Below is a small trained network, with its code and all its weights. Each question gives an input and a class and asks what happens when units are switched off, that is, made to give their printed mean instead of their output.

import numpy as np


def w(rows, s, z=0):
    codes = np.array(rows[::2]) - 128.0
    scale = np.full(codes.shape[1], s)
    scale[-1] = z or s
    return codes * scale


def f(y):
    return np.maximum(y, 0)


def log_softmax(a):
    a = a - a.max(-1, keepdims=True)
    return a - np.log(np.exp(a).sum(-1, keepdims=True))


def net(x, mask):
    res = np.array(x, float).reshape(1, 4) / 4 @ E
    y = f(res @ A[0][:, :-1].T + A[0][:, -1])
    res = res + np.where(mask, y, B[0][:, -1]) @ B[0][:, :-1]
    return log_softmax(res[-1] @ U[:, :-1].T + U[:, -1])


A, B = {}, {}
E = w([
[53,87,37,208,112,152,188,202,19,111],'x0',
[158,101,92,168,93,37,67,225,182,201],'x1',
[120,89,102,103,146,117,103,99,118,117],'x2',
[199,140,73,185,90,95,113,80,111,1],'x3',
],0.01)
A[0] = w([
[203,232,149,170,83,109,182,165,92,104,121],'N1',
[76,49,14,151,145,177,185,221,27,105,77],'N2',
[124,92,77,185,73,34,52,188,123,172,253],'N3',
[90,156,153,49,180,255,184,35,138,117,89],'N4',
[176,108,70,183,71,99,123,109,76,52,100],'N5',
[83,76,117,109,200,135,163,145,183,144,73],'N6',
[231,84,58,131,123,104,96,76,131,83,67],'N7',
[95,128,69,235,32,207,151,220,96,157,62],'N8',
[21,82,157,104,163,163,155,191,102,230,100],'N9',
[212,105,110,157,113,41,64,152,217,167,78],'N10',
[135,187,136,163,198,189,161,61,55,52,74],'N11',
[100,175,88,216,43,109,111,70,123,80,34],'N12',
],0.0062,0.0045)
B[0] = w([
[66,201,180,160,178,180,120,57,128,183,168],'N1',
[247,152,115,65,180,163,99,148,223,134,246],'N2',
[87,123,118,197,101,159,210,189,119,3,247],'N3',
[136,119,178,114,55,123,146,181,137,35,207],'N4',
[61,205,174,138,142,186,56,164,108,138,201],'N5',
[76,153,145,174,199,140,69,202,71,162,153],'N6',
[89,229,157,153,166,174,16,143,109,170,176],'N7',
[183,132,101,56,106,137,128,132,171,116,216],'N8',
[86,216,144,159,160,138,58,201,98,112,219],'N9',
[129,128,130,71,67,164,210,214,120,110,211],'N10',
[92,110,106,75,46,52,149,192,108,58,200],'N11',
[107,160,187,127,142,150,92,164,109,166,171],'N12',
],0.0073,0.011)
U = w([
[65,169,182,134,147,159,66,152,101,142,70],'0',
[237,122,139,55,131,148,105,137,201,112,110],'1',
[68,93,127,110,72,133,185,162,109,65,48],'2',
[87,126,133,119,139,156,133,129,137,106,253],'3',
[133,110,148,165,166,133,166,111,106,107,195],'4',
[145,70,95,163,157,74,146,77,74,201,63],'5',
[164,8,105,175,147,93,129,70,100,185,69],'6',
[145,47,86,155,164,84,122,56,89,191,67],'7',
],0.012,0.011)

Each question gives the input, the list of numbers given to net, and the class t.
The units are the neurons (one row each of A and B). Each row of codes is followed by its name. A weight is (code - 128) times the scale printed after its matrix; where a second scale follows, it is the last column's (A, B and U).
mask holds one flag per neuron, in row order. A switched-off neuron (its flag False) gives its mean, the last column of its row in B, instead of its output. The means were averaged over made-up inputs and are rounded, as every weight is.
A unit's drop is (log p(t) with every unit on - log p(t) with that unit switched off) / (log p(t) with every unit on - log p(t) with every unit switched off).
The circuit of an input: a set's keep is (log p(t) with only the set's units on - log p(t) with every unit switched off) / (log p(t) with every unit on - log p(t) with every unit switched off). Starting from all 12 units, units are removed one at a time, each time the one whose removal leaves the highest keep (on an exact tie, the one counted first), for as long as the keep stays at least 0.8.
circuit, biggest first: the units of the circuit, biggest drop first
most important unit: the unit with the biggest drop
top k neurons: the k neurons with the biggest drops, biggest first
drop of u: that unit's drop, to one decimal
input [6,2,6,2], class 1: circuit, biggest first => [N2]
input [-2,-4,5,6], class 0: circuit, biggest first => [N7 N5]
input [5,1,2,0], class 1: top 2 neurons => [N2 N8]
input [-1,8,4,-7], class 2: top 2 neurons => [N3 N10]
input [0,2,-1,3], class 4: circuit, biggest first => [N9 N11 N4 N2]
input [4,-3,-1,-3], class 1: top 2 neurons => [N2 N3]
input [0,-5,-3,7], class 0: circuit, biggest first => [N5 N7]
input [-8,1,-7,-8], class 0: top 4 neurons => [N2 N9 N8 N6]
input [-8,0,2,8], class 0: circuit, biggest first => [N7 N2]
input [-7,-8,0,4], class 2: circuit, biggest first => [N2 N11]
input [-5,-4,-4,6], class 0: circuit, biggest first => [N2 N7]
input [-1,-5,2,4], class 2: top 3 neurons => [N11 N2 N4]
input [-3,2,-7,2], class 3: top 2 neurons => [N2 N8]
input [4,-1,8,8], class 0: circuit, biggest first => [N5]
input [4,4,-1,7], class 0: top 2 neurons => [N5 N7]
input [-6,-8,0,-6], class 2: circuit, biggest first => [N4 N2]
input [-6,-6,2,7], class 0: circuit, biggest first => [N7 N2]
input [0,-7,2,3], class 2: top 2 neurons => [N11 N4]
input [-5,-8,2,4], class 2: top 3 neurons => [N11 N2 N4]
input [3,-4,-6,8], class 0: most important unit => N5
input [8,4,6,-7], class 1: top 3 neurons => [N2 N8 N5]
input [2,-2,0,0], class 4: top 2 neurons => [N10 N8]
input [2,-6,5,1], class 2: top 2 neurons => [N11 N4]
input [-4,-8,-3,-3], class 2: top 2 neurons => [N4 N2]
input [6,-5,6,-4], class 1: top 2 neurons => [N2 N3]
input [6,-3,4,3], class 1: drop of N2 => 0.7
input [2,6,-2,-1], class 2: circuit, biggest first => [N3]
input [7,-5,-1,4], class 1: drop of N2 => 0.8
input [5,-1,-2,3], class 1: drop of N2 => 0.6
